Below are the code and all the weights of a small trained network. Each question names an input and a class and asks about switching units off, where a switched-off unit gives its printed mean instead of its output.

import numpy as np


def w(rows, s, z=0):
    codes = np.array(rows[::2]) - 128.0
    scale = np.full(codes.shape[1], s)
    scale[-1] = z or s
    return codes * scale


def f(y):
    return np.maximum(y, 0)


def log_softmax(a):
    a = a - a.max(-1, keepdims=True)
    return a - np.log(np.exp(a).sum(-1, keepdims=True))


def net(x, mask):
    res = np.array(x, float).reshape(1, 5) / 4 @ E
    y = f(res @ A[0][:, :-1].T + A[0][:, -1])
    res = res + np.where(mask, y, B[0][:, -1]) @ B[0][:, :-1]
    return log_softmax(res[-1] @ U[:, :-1].T + U[:, -1])


A, B = {}, {}
E = w([
[65,75,183,107,145,165,119,110,106,249],'x0',
[162,125,126,147,63,101,186,117,78,161],'x1',
[111,142,82,44,44,178,66,137,95,93],'x2',
[143,78,125,80,124,148,177,73,155,88],'x3',
[156,71,217,132,83,116,108,174,146,93],'x4',
],0.016)
A[0] = w([
[122,187,126,186,141,82,65,249,55,142,72],'n1',
[110,150,138,135,165,132,84,125,194,123,78],'n2',
[159,114,115,194,46,78,187,90,74,160,80],'n3',
[147,55,208,147,79,107,104,182,187,105,4],'n4',
[138,104,135,99,46,136,93,161,149,107,46],'n5',
[153,86,161,138,117,86,104,146,140,90,2],'n6',
[60,92,121,155,195,149,87,125,214,110,48],'n7',
[200,169,110,145,137,94,134,137,143,78,35],'n8',
[161,69,112,77,131,169,207,83,196,83,64],'n9',
[116,143,121,129,178,190,85,159,204,76,30],'n10',
[177,167,106,133,131,147,129,142,147,76,51],'n11',
[164,105,182,233,200,79,177,112,194,134,9],'n12',
[78,181,13,144,145,136,156,51,162,147,32],'n13',
[152,174,108,114,136,71,133,159,154,68,47],'n14',
],0.011,0.0042)
B[0] = w([
[121,204,172,136,179,252,177,49,189,43,213],'n1',
[193,175,151,116,114,94,223,188,107,130,168],'n2',
[156,104,181,106,129,93,186,203,47,28,208],'n3',
[58,149,91,215,238,15,100,91,110,102,192],'n4',
[94,114,63,95,142,94,87,106,149,91,172],'n5',
[154,158,99,150,149,60,105,64,113,133,158],'n6',
[158,85,135,153,111,151,159,200,5,102,195],'n7',
[120,119,199,64,189,115,113,105,66,166,196],'n8',
[124,225,152,155,133,227,221,86,222,152,194],'n9',
[159,111,124,138,82,106,199,186,75,68,181],'n10',
[119,89,177,31,185,133,51,128,92,161,176],'n11',
[87,94,71,54,31,182,1,96,145,67,253],'n12',
[46,200,77,143,185,32,89,110,111,112,224],'n13',
[68,106,188,92,144,144,121,179,128,227,188],'n14',
],0.0077,0.02)
U = w([
[119,167,57,193,198,36,121,91,135,116,92],'0',
[131,149,49,60,31,167,41,112,138,77,125],'1',
[176,137,134,135,102,118,216,189,57,71,109],'2',
[144,192,179,161,166,203,187,73,211,108,103],'3',
[94,80,230,91,183,148,107,113,97,242,174],'4',
[144,158,122,123,108,133,114,146,165,131,247],'5',
[218,106,83,189,116,119,133,146,170,198,82],'6',
[251,114,88,195,95,134,122,135,189,185,76],'7',
],0.012)

Each question gives the input, the list of numbers given to net, and the class t.
The units are the neurons (one row each of A and B). Each row of codes is followed by its name. A weight is (code - 128) times the scale printed after its matrix; where a second scale follows, it is the last column's (A, B and U).
mask holds one flag per neuron, in row order. A switched-off neuron (its flag False) gives its mean, the last column of its row in B, instead of its output. The means were averaged over made-up inputs and are rounded, as every weight is.
A unit's drop is (log p(t) with every unit on - log p(t) with that unit switched off) / (log p(t) with every unit on - log p(t) with every unit switched off).
The circuit of an input: a set's keep is (log p(t) with only the set's units on - log p(t) with every unit switched off) / (log p(t) with every unit on - log p(t) with every unit switched off). Starting from the 12 units with the biggest drops (on a tie, the unit counted first), units are removed one at a time, each time the one whose removal leaves the highest keep (on an exact tie, the one counted first), for as long as the keep stays at least 0.8.
circuit, biggest first: the units of the circuit, biggest drop first
most important unit: the unit with the biggest drop
top k neurons: the k neurons with the biggest drops, biggest first
drop of u: that unit's drop, to one decimal
input [-6,-6,5,7,4], class 3: circuit, biggest first : [n9]
input [7,5,8,-4,8], class 0: circuit, biggest first : [n4 n12 n5]
input [3,-7,6,-4,0], class 2: circuit, biggest first : [n12 n10]
input [7,7,6,5,6], class 2: top 2 neurons : [n12 n3]
input [6,5,6,7,-6], class 3: top 2 neurons : [n12 n9]
input [-8,3,-4,-5,4], class 4: top 2 neurons : [n8 n14]
input [-7,-8,5,3,-8], class 0: top 2 neurons : [n13 n12]
input [-6,-5,2,1,5], class 4: top 2 neurons : [n14 n11]
input [-1,3,5,7,-6], class 3: top 3 neurons : [n9 n12 n4]
input [-7,-3,0,-2,-5], class 4: circuit, biggest first : [n14 n8]
input [-6,-6,-1,3,7], class 0: top 3 neurons : [n4 n6 n3]
input [-4,-1,-7,8,-6], class 3: top 2 neurons : [n9 n5]
input [0,3,-7,6,3], class 1: top 2 neurons : [n12 n1]
input [-5,-8,-2,-2,-5], class 2: most important unit : n10
input [-8,6,5,-2,-6], class 4: top 4 neurons : [n14 n11 n8 n12]
input [-1,1,-2,6,6], class 0: top 2 neurons : [n4 n1]
input [-7,5,-6,-5,2], class 4: circuit, biggest first : [n8 n14]
input [8,-3,7,-8,0], class 3: top 2 neurons : [n1 n12]
input [2,-5,0,-7,-5], class 3: top 3 neurons : [n1 n4 n3]
input [1,7,6,6,-3], class 2: circuit, biggest first : [n12]
input [6,-8,5,7,0], class 2: top 4 neurons : [n7 n12 n10 n1]
input [4,3,1,-4,5], class 0: circuit, biggest first : [n4 n14]
input [0,1,-7,5,6], class 1: drop of n13 : 0.2
input [2,-4,7,5,8], class 0: drop of n4 : 0.6
input [2,-3,3,3,1], class 5: drop of n3 : 0.5
input [-2,4,2,-6,4], class 3: drop of n13 : 0.1
input [7,2,4,-8,0], class 3: circuit, biggest first : [n1]
